Each row has a class, written after it.
[-319 -404 -294 -202 -225 -627  339 -347 -297 -199  151  592 -147 -205
 -448  160    5   56   59  374 -275   74  441   81  -13 -341  475  -55
  332 -103 -183  245 -158 -165   65 -168] : k_873
[ 230 -211  479  155 -139   98 -171 -532  482   39  345 -487  422  396
 -108  -27 -221  -37 -735 -443  353  -48  -40 -234  163  210  -28 -424
 -395 -311  669   72  -39  118  666  194] : k_883
[ 120 -355  680  220  -82    7 -202 -685  452  -89  311 -609  510  298
 -327 -244 -122 -118 -776 -652  405 -106 -117 -199  129  273 -154 -449
 -381 -290  726   33 -116  139  646  188] : k_316
[-303  -40  322  -12  350  147  -64 -221   27 -143 -438 -167  114 -266
 -439  -21  140 -132 -275 -152 -218  -99 -171 -168   78   48  178  -19
 -124 -167  162  251  135  172   22  182] : k_7
[ 123 -312  535   -3  -59   44 -241 -595  447 -138  214 -653  477  413
  -83 -163 -182   21 -679 -530  366 -106 -285 -195  152  150  -87 -420
 -341 -258  615   47  -36   74  469  164] : k_873
[  20 -169   30  -26 -346 -202  233 -215  140 -173  214   59  147 -131
 -262  152  -79   39 -143  189  168   65  115   32   96 -387  206 -307
  124  -57  143   59 -250 -177  185 -384] : k_7
[-130  260  -31    1 -275  -84 -434  211  172  -65   31 -176  321  259
 -150   88 -104  -11  -26 -823  235  124 -440  -77 -127 -293 -152 -344
 -193   60  265 -112 -159 -146  -21 -100] : k_179
[  35  175  -13  -93  219  412  -88  260  -30 -150 -260 -156   69  219
  536  193 -294   21  360  224   26 -104 -388  -16   13 -367 -210 -135
 -249  210  105  323 -180  174 -242  -15] : k_316
[ 194  -96 -302  -33 -163 -587  -75  179  100 -175  325 -139  -14   24
 -254 -144  160   42 -356 -174  105   69  121   65  178 -213   90  -89
  -14 -188  -65 -151 -124 -246    9 -362] : k_316
[ 282  265 -169  328  151 -380 -359   39  240  -64  146 -181  219  103
 -799 -260  451   22 -329 -582  -41    5 -185   79  180 -224  -67   58
 -348 -269  -91 -206   70  -68 -385  -67] : k_668
[-388  -87  303  -39  336 -249  286 -599 -173  141   42   77  160 -512
 -470 -148  674 -130 -101  202 -244 -111 -111  174  -73  157  176  463
   46 -232  -85    9  247  272  -57  176] : k_179
[ 125 -194  559  -69 -192  142  -36 -606  380  -10   -4 -601  517  181
 -328  -90 -162  -20 -500 -386  246 -276 -147 -210  218  181  -77 -389
 -433 -353  571  254   39  109  530  311] : k_340
[-405 -396 -210 -153 -281 -623  151 -263 -216 -172  325  371  -90 -154
 -519    9  178   76  -62  285 -161  -86  412   37   61 -176  415   19
  155 -230 -143  104 -195 -109   29  -11] : k_340
[  27 -157 -102  169 -390 -512  364 -282 -230  188  421  639  -28 -101
 -490  213   24  -36 -132  117 -102   82  600   73   58   33  379  -91
   94  -60   78  111 -121  -86  288 -112] : k_179
[-238 -426   52 -212    8  536 -419 -100   64 -348 -129 -456  165  287
  459  -31 -333   80  183  387  153  -60 -355  -48  255 -163 -349  -36
 -263  121  218  451 -144  123 -427   58] : k_179
[-158 -143  297  -52  139  -31  182 -209   70  -55 -402   20  -66 -377
 -742   77  278 -158 -411 -159 -225    5 -158  -84 -119   29  301  -51
 -105  -78  329   83   74  172   90   86] : k_353
[ -18 -149  572  -92  160  132 -175 -468  298  -34  -22 -404  396  249
 -180   79 -111  -14 -607 -370  282 -166 -272 -118    1  214  -14 -328
 -336 -237  648  133  -26  167  435  344] : k_316
[-317 -464 -329 -232 -287 -622   41 -212 -333 -184  411  417 -133  -56
 -227  125   35  163   37  319 -116   -5  460  115   50 -151  373   48
  279  -65 -176   64 -279 -128   21  -27] : k_7
[ 458 -185  213  315  -96  550 -185   61   52 -177 -240 -300   47  239
  219  103 -374   30  184  154   37  128 -284 -177  231  -92 -296  -47
 -451  276  374  351 -167  281 -468 -133] : k_708
[ 230 -360 -434 -214  -32 -555 -262  218   37 -178  324 -126   11  188
  159  -67   32  163 -322 -141  130   63 -132   98   77 -294  177 -126
   98  -18  -58 -160  -95 -140  -76 -201] : k_316
[  98 -228 -309   49  -30 -368 -271   30  220 -291  353   13  -45  213
 -238   12  207  102 -410 -210   48  142  -28   80  117 -255   99 -128
  -10 -171  -10 -206  -77  -99 -151 -318] : k_87
[ 147  287  134  206 -136 -179  -54   41   42    5  -48   -8   75  -91
 -525  261  325 -104  205 -590  -72  183 -377   76  -56 -157 -126  -73
 -180  108   73 -347    4  140 -288 -274] : k_668
[  17   24 -205  -22  -74 -317   73   91  109 -250   57   79  120   -4
 -133  127   44   -6 -154   15  -53  -58  -53   29   94 -526  278 -227
   27 -195  -31   56  -67 -118   16 -394] : k_340
[ -28 -294  377  -39  -38  -39 -132 -523  446 -170  156 -588  583  466
   32  -62 -246  -74 -654 -406  343 -268 -196 -172   21  -68   75 -425
 -395 -397  591  353  -97  -10  688  266] : k_87
[-248  -48  278 -251   65  -59   80 -125  -96  -95 -287 -143   61 -206
 -421 -103  235  -52 -194  -36 -204 -256 -164 -100  -20    2  203   -4
 -174 -162  177  152   81    9  129  213] : k_340
[  65 -120 -408  -52  -38 -392 -214   81  195 -211  284  -57   50  181
  -54   81  123  109 -235  -65    7   27 -113   42  171 -452  193 -108
  -83 -171 -130  -12  -72  -51 -149 -152] : k_883
[  80  -31 -376 -454 -275 -325  -65   35  -77 -127  366  -13   11  257
    8  -43   44  200  -33  172  160   14  -57   75  118 -374 -122 -337
  160 -126   89  -86 -192 -328   39  -80] : k_708
[-271 -378 -237 -313 -340 -671  135 -172 -383 -124  436  325 -179 -129
 -520   27  283  155  -31  387 -139 -121  428  130   82 -131  378  102
  286  -91    1   52 -336 -205  -59   79] : k_282
[  46  -57 -282  -51   62 -425  -19   91   46 -128  198   64  -27   55
 -204   64  204  103 -155   28  -13   12  -96  148   74 -396  227  -62
   18  -22  -33  -70 -102 -110 -190 -141] : k_873
[-260  444  376  218  234 -346  471 -453 -398  124  -92  -61  302 -439
 -338 -299  529 -234 -157   47  -48 -484  -96  -45 -108 -146  211   77
 -202 -189  -10 -179  115  212  420  238] : k_340
[-171 -220 -197 -321 -151 -497  221 -146 -306   37  289  497  -54  -61
 -297  238  124  132  227  396  -57 -278  383  300  -71 -249  420 -117
  158  -22 -122  257 -177 -163    8   35] : k_87
[ 116  -58 -219    9 -130 -287 -192  105  268 -199  294 -162   47  205
 -247  130  261   70 -315 -170  148   48 -124   94  188 -382  170 -129
 -233 -208    6  -29 -124 -260 -162 -282] : k_87
[  -6  -14  123  -21  123  637 -202  430  203 -455 -499 -227   34  287
  667  275 -717  -37   69  103  -73  308 -484 -329  122 -305 -103 -216
 -274  248  364  425 -198  187 -206 -223] : k_873
[-156  -53  311   91  204  129   -7 -305  -54  104 -127 -163   58 -262
 -459  -72  412 -100 -138  -89 -230 -152 -190  -74  194   48  119   78
 -241  -96   60   81  117  226  -84  215] : k_282
[-296 -214 -254  -36 -168 -619  256 -202 -391  118  466  472  -69 -270
 -460   22  219   25 -118  267 -157  -93  642   82  157    1  459  120
  236  -90 -110  204 -206  -85  219  140] : k_179
[ 388 -323 -332 -218 -231 -745  101  129  -72 -326  408   96 -299  -68
 -113   18  360  164  -26  277   18  252  -70  298   82 -398  117   67
  153  -51 -107 -403 -164 -227 -433 -542] : k_708
[-157 -161  183 -354  184  -23  -18  -20 -258   -7 -358 -119  -60 -249
 -176 -101  129   16  -24  -30 -204 -168 -191  -77  -13   13  196  -70
   38  -20  111   93  175   39   81   54] : k_87
[-334 -146 -367   86  -11 -542  331 -188 -138  -49  154  553 -152 -384
 -504  339  286  -93   10  251 -286  -53  521  127   97 -269  566   86
  159 -227 -346  148  -76   95   -7   -8] : k_340
[  -1 -335 -384 -288   56 -266 -302  -11  140 -396    5  -45   -3  172
   89  168   -1  161 -116   79   69  143 -375   48  101 -413  106 -107
   46  -74  -64   -9    5   13 -457    9] : k_883
[-227 -307 -263 -167 -198 -451  209 -191 -241  -65  160  415   20 -172
 -305  122   88   37  123  315 -108 -154  394  141  112 -236  395  -24
  176 -134 -187  350 -148 -142  -27  116] : k_708
[-262 -167  155 -145  233 -432 -187 -325 -168 -349 -119  -81  157 -264
 -480 -181  398  -96 -209 -297 -259   -6 -302   50   70  -81  124  195
  -43 -187  -25   12  100  101 -191  130] : k_179
[  93 -330  549 -159 -194  -49  131 -561  328   43  176 -583  382  250
 -309 -112  -97  -29 -528 -429  309 -275  -61 -108   -2  277 -115 -362
 -310 -208  687  148  -92  -24  758  374] : k_668
[ -24  -62 -165 -236 -213 -699  221 -178 -261    6  404  718 -100 -105
 -510  230  122  200  127  140 -133  -20  370  230 -225 -242  439  -87
  319  -44  -88  -11 -199 -136   22  -93] : k_883
[-215 -104 -193 -182 -187 -598  292 -158 -293  -83  255  477  -37  -94
 -363  225   94   89   83  233 -148 -187  313  130   24 -315  420 -120
  187  -60  -62  252 -241 -126   84  -47] : k_179
[-423 -626 -169 -388 -533 -775  -29 -264 -119 -418  325  196   -5   76
 -663   92   80  185  -83 -125  -20 -173  269  147   52 -261  257 -227
   28 -185   81   28 -338 -232   41 -125] : k_668
[ 158 -149  142  333  153  616 -303  -99  264 -264 -140 -208  169  419
  416   26 -495  -65   72 -154   10  299 -587 -222  112 -369 -465 -380
 -412  177  367  156  -83  348 -263 -228] : k_282
[ -40  127   24   56  207  747  -19  140   43  -92 -264  -29   54  248
  742  238 -419  -94  366  197 -107   48 -333 -144   46 -239 -275 -153
 -315  262  -16  437  -55  267 -200  -26] : k_282
[  91  -47   -3    9 -152 -287 -193  108  101 -179   41 -124  -13  115
 -220  189  141   23  -25 -517  127  149 -336  108    2 -227  -17 -182
  -96   88  217 -305  -57  -90 -262 -315] : k_873
[-126 -413 -198  -38 -121 -416  231 -223 -205 -127  242  545 -131  -91
 -292  230  -11   42   -9  421 -174   55  320  108  132 -252  434  -63
  322  -50   33  202 -212  -47   34  -78] : k_353
[-337 -162  275 -281  300 -134  235 -305  -35 -249 -553 -287   51 -268
 -378  -71  215 -155 -152 -132 -302 -466  -86  -70   93   16  247  -48
 -127 -244  130  377  179  187  127  278] : k_873
[-486 -298 -127 -465 -503 -392   27 -157 -320  -55  304  100  -94   16
 -456   66  227  162  -43  508 -127 -223  288  -11  329  -82  281  -36
   67 -255   80  124 -243 -279   68  130] : k_282
[   5   32   53 -150  205  551 -122  342  117 -218 -491 -389   62  243
  643  236 -521  -39  198  168   23  -35 -431 -144  118 -278 -173 -253
 -326  264  215  458  -57  147 -165  -68] : k_873
[  15  235 -154 -105 -221   14 -133  202   75  -51 -320 -202   95   18
 -190  310  -53 -102  -14 -366   69   86 -289  -52   42 -321  -99 -388
 -273   -1  259 -115   27    1  -35 -201] : k_7
[ 121  217   72  350  269  352 -251  -70   23  158 -442 -139  -53 -315
 -770 -136  373  -79 -219 -360 -324   29  -31 -259  325  135   42  123
 -265 -152  -56  119  236  215 -288  235] : k_708
[-274 -285 -369 -460 -131 -533   69   10 -247 -142   70  103  -15  -68
   19  157 -117  112  123  244 -134  -91   80  -82  268 -376  353 -301
  188 -195 -112  276 -150    7   43   46] : k_708
[-514 -142  104 -550  197 -109  -57   12 -208 -118 -428 -362   69    2
  142   11   27   18  -69  -33 -269 -459 -315 -191   68 -138  390  -89
 -191 -115  -13  388   69   30  258  357] : k_873
[  86 -302  475  157  -21 -164  246 -337  -40   89 -427 -437  279 -434
 -849 -246  240 -261 -488 -170 -163 -232 -111 -240  245   40  344 -163
 -288 -189  475  239  244  154  256   -8] : k_668
[ 115 -411  578 -161  -90   74 -301 -497  312  -80  283 -647  422  467
   47 -115 -204   60 -676 -355  416 -143 -267 -192  135  239  -68 -404
 -317 -257  730   92 -123   16  545  222] : k_316
[ -74 -236  462 -205  -99 -199 -229 -531  326  -61  238 -635  432  322
 -187  -91 -137   -2 -554 -580  364 -215 -168 -113   57  188  -82 -371
 -315 -335  619  101 -121   -4  610  379] : k_179
[-413 -409 -244 -443 -305 -610  262 -135 -235  -97  244  214  -47  -40
 -290  121   34  100   41  400 -135 -206  362   21   44 -269  482 -106
  204 -243  -13  280 -247 -202  205  -24] : k_668
[ -24  330   -6 -177 -257  -92  -30  304 -236   97 -231  -46  132  -74
 -176  283   21  -68  102 -373   28 -126 -261   22    8 -321   54 -364
 -116  194  332  -33  -51 -115  167 -151] : k_179
[  -5   64   96   28   53  759  -65  236  115   18 -427 -486  232  180
  699  171 -615 -148  114  312   -1   49 -330 -293  142 -185 -238 -228
 -374  277  334  494  -19  333  109 -147] : k_873
[ 109 -250 -322 -193 -188 -404 -105  116  127 -304  260  -50  -49  187
  -59   46  124  162 -286   83   70   27  -79   51  151 -454  205 -220
   36 -195  -15  -43 -161 -273 -125 -394] : k_708
[ 275 -267  807  -20  -71  292   75 -899  593 -143  166 -652  419  125
 -149   27  -27  -66 -670 -748  440 -244    7 -125   44  520 -132 -352
 -262 -288  532   69  -19  246  725  304] : k_87
[-274 -302 -212 -355 -284 -720  255 -180 -227 -154  191  330  -39 -151
 -447  114  137   76   46  101 -108 -150  309  108  -33 -229  397 -111
  133 -165 -145  257 -220 -192   68   99] : k_708
[ 230   10   55  255  257  764  -55  188  141 -128 -368 -120  176  212
  556  203 -490 -185  -26  230    1   86 -326 -159  188 -246 -170 -262
 -247  280  387  470  -20  323  -91 -125] : k_353
[ -97  218   48   77  163  808 -137  110   65 -241 -303   27   61  335
  635  496 -385  -79  352  178   21    8 -351    4    5 -436 -305 -237
 -304  253  161  323 -174  143 -210 -144] : k_282
[-104  -30  357 -155   73   50 -216 -211  -82  -53 -219 -167  157 -158
 -522 -154  220  -46 -300 -145 -175 -161 -105  -95  137  141  136   21
 -109 -179  256  110  165    3  117  240] : k_883
[ 267 -295  414   36  -89    5 -461 -550  275 -179  493 -589  468  589
  -81 -271  -45  153 -693 -493  381 -126 -298 -164  156   35 -132 -354
 -450 -266  648  -52 -175   82  333  160] : k_87
[-251 -305 -258 -233 -178 -731  168 -167 -361    6  367  411  -62 -154
 -467   42  256  130   40  406  -99  -98  274  231  -55 -199  372  129
  243  -35    7   88 -207 -116 -113   57] : k_179
[-395 -345  111 -262  210  -73 -247 -242 -129 -376 -309  -11  -66  -31
 -127  202  162   49  -57 -325 -305   37 -361  -80  -39  -14  168  155
 -179  -68 -169   43   72  171 -201  161] : k_668
[ -39   88    9 -131 -320 -245 -232  143  -33   24  123 -289  130  162
 -344   84  203   35   18 -384  213 -104 -281  134   46 -204 -110 -231
 -222  129  389 -229 -158 -148  -75  -15] : k_873
[ 294 -292  541   65  -49  -55 -188 -589  406  -27  343 -685  431  416
 -101 -117 -133   10 -733 -680  403  -75 -220 -194  152  247  -79 -420
 -345 -213  743  -29  -75  142  555  221] : k_873
[   7  273 -118 -125 -154 -172 -194  247    2  -86  -99 -240  204   75
 -185  257  102  -66   98 -499   41  -13 -390   26   43 -395  -68 -261
 -249   33  183 -140 -108   22  -76 -106] : k_668
[ -88  252  142 -109 -139 -792  457  187 -235   86  116 -220  -23 -606
 -738 -314  624 -135  -11 -162 -133 -224  293    0   76   57  412  302
  252 -195 -333   60  -46 -488  179 -204] : k_668
[ -27  107  200  -65  208  614  -81  212  144 -321 -484 -386   97   38
  605  481 -358 -160  265  271   28  112 -530  -85  115 -404 -184 -162
 -319  179  236  398 -167  259 -180 -141] : k_708
[-583  140 -300 -359 -201 -382  336    3 -179   85   80  385    4 -201
 -347  319   -3    6   33  181   -8 -316  504   42  -96 -292  414 -285
  130 -142  -60  342 -201 -168  435  144] : k_883
[-154  -49  310 -226    6 -120   96 -232 -175  -36 -343 -160  100 -278
 -542 -153  334  -17 -120 -112 -235 -348 -166  -79   61   56  204   66
 -248 -157   93  151   71  123   49  292] : k_316
